Here is a tiny trained network, its code and every weight. The questions are about switching its units off for an input and a class, where a switched-off unit gives its printed mean instead of its output.

import numpy as np


def w(rows, s, z=0):
    codes = np.array(rows[::2]) - 128.0
    scale = np.full(codes.shape[1], s)
    scale[-1] = z or s
    return codes * scale


def norm(h):
    return h / np.sqrt((h * h).mean(-1, keepdims=True) + 1e-5)


def f(y):
    return y / 2 * (1 + np.tanh(0.7978845608 * (y + 0.044715 * y**3)))


def log_softmax(a):
    a = a - a.max(-1, keepdims=True)
    return a - np.log(np.exp(a).sum(-1, keepdims=True))


def net(x, mask):
    res = np.array(x, float).reshape(1, 2) / 4 @ E
    u = 0
    for l in range(3):
        y = f(norm(res) @ A[l][:, :-1].T + A[l][:, -1])
        res = res + np.where(mask[u : u + 4], y, B[l][:, -1]) @ B[l][:, :-1]
        u += 4
    return log_softmax(norm(res)[-1] @ U[:, :-1].T + U[:, -1])


A, B = {}, {}
E = w([
[255,197,103],'x0',
[172,213,246],'x1',
],0.0052)
A[0] = w([
[32,85,70,48],'L0N1',
[125,60,254,29],'L0N2',
[185,159,24,33],'L0N3',
[181,125,200,254],'L0N4',
],0.0084,0.00072)
B[0] = w([
[155,254,117,254],'L0N1',
[136,70,200,179],'L0N2',
[210,43,253,208],'L0N3',
[70,210,208,190],'L0N4',
],0.0062,0.0039)
A[1] = w([
[109,147,133,175],'L1N1',
[144,160,137,253],'L1N2',
[201,4,117,101],'L1N3',
[163,132,114,246],'L1N4',
],0.019,0.0031)
B[1] = w([
[144,55,105,166],'L1N1',
[176,101,99,219],'L1N2',
[164,2,46,254],'L1N3',
[142,58,96,192],'L1N4',
],0.01,0.0062)
A[2] = w([
[136,254,229,3],'L2N1',
[48,109,91,74],'L2N2',
[83,196,209,59],'L2N3',
[151,54,7,221],'L2N4',
],0.0086,0.0056)
B[2] = w([
[63,121,1,144],'L2N1',
[217,205,13,136],'L2N2',
[93,82,139,135],'L2N3',
[36,215,119,255],'L2N4',
],0.0076,0.0089)
U = w([
[17,166,55,179],'0',
[37,88,225,182],'1',
[162,6,30,170],'2',
[254,144,179,168],'3',
[129,131,137,10],'4',
[131,153,130,63],'5',
],0.017,0.012)

Each question gives the input, the list of numbers given to net, and the class t.
The units are the neurons (one row each of A and B). Each row of codes is followed by its name. A weight is (code - 128) times the scale printed after its matrix; where a second scale follows, it is the last column's (A, B and U).
mask holds one flag per neuron, layer by layer. A switched-off neuron (its flag False) gives its mean, the last column of its row in B, instead of its output. The means were averaged over made-up inputs and are rounded, as every weight is.
A unit's drop is (log p(t) with every unit on - log p(t) with that unit switched off) / (log p(t) with every unit on - log p(t) with every unit switched off).
The circuit of an input: a set's keep is (log p(t) with only the set's units on - log p(t) with every unit switched off) / (log p(t) with every unit on - log p(t) with every unit switched off). Starting from all 12 units, units are removed one at a time, each time the one whose removal leaves the highest keep (on an exact tie, the one counted first), for as long as the keep stays at least 0.8.
units of the circuit, in order: the units of the circuit, biggest drop first
most important unit: the unit with the biggest drop
k most important neurons: the k neurons with the biggest drops, biggest first
k most important neurons of layer l: the k neurons of layer l with the biggest drops, biggest first
drop of u: that unit's drop, to one decimal
input [3,2], class 3: most important unit => L1N3
input [-3,1], class 1: 2 most important neurons => [L0N2, L1N3]
input [-6,2], class 1: units of the circuit, in order => [L1N3, L2N4]
input [0,-5], class 0: units of the circuit, in order => [L0N1, L1N3]
input [2,2], class 3: 2 most important neurons => [L1N3, L2N4]
input [-4,1], class 1: 3 most important neurons => [L0N2, L1N3, L1N4]
input [0,5], class 1: 2 most important neurons of layer 2 => [L2N4, L2N1]
input [5,1], class 3: 2 most important neurons => [L0N4, L1N3]
input [-6,0], class 0: 2 most important neurons of layer 0 => [L0N3, L0N1]
input [-4,0], class 0: 3 most important neurons => [L0N3, L0N1, L1N1]
input [0,6], class 1: drop of L0N2 => 0.2
input [-1,6], class 1: drop of L0N2 => 0.1
input [-1,0], class 0: drop of L2N4 => 0.1
input [-2,0], class 0: most important unit => L0N3
input [-1,-6], class 0: drop of L0N1 => 0.3
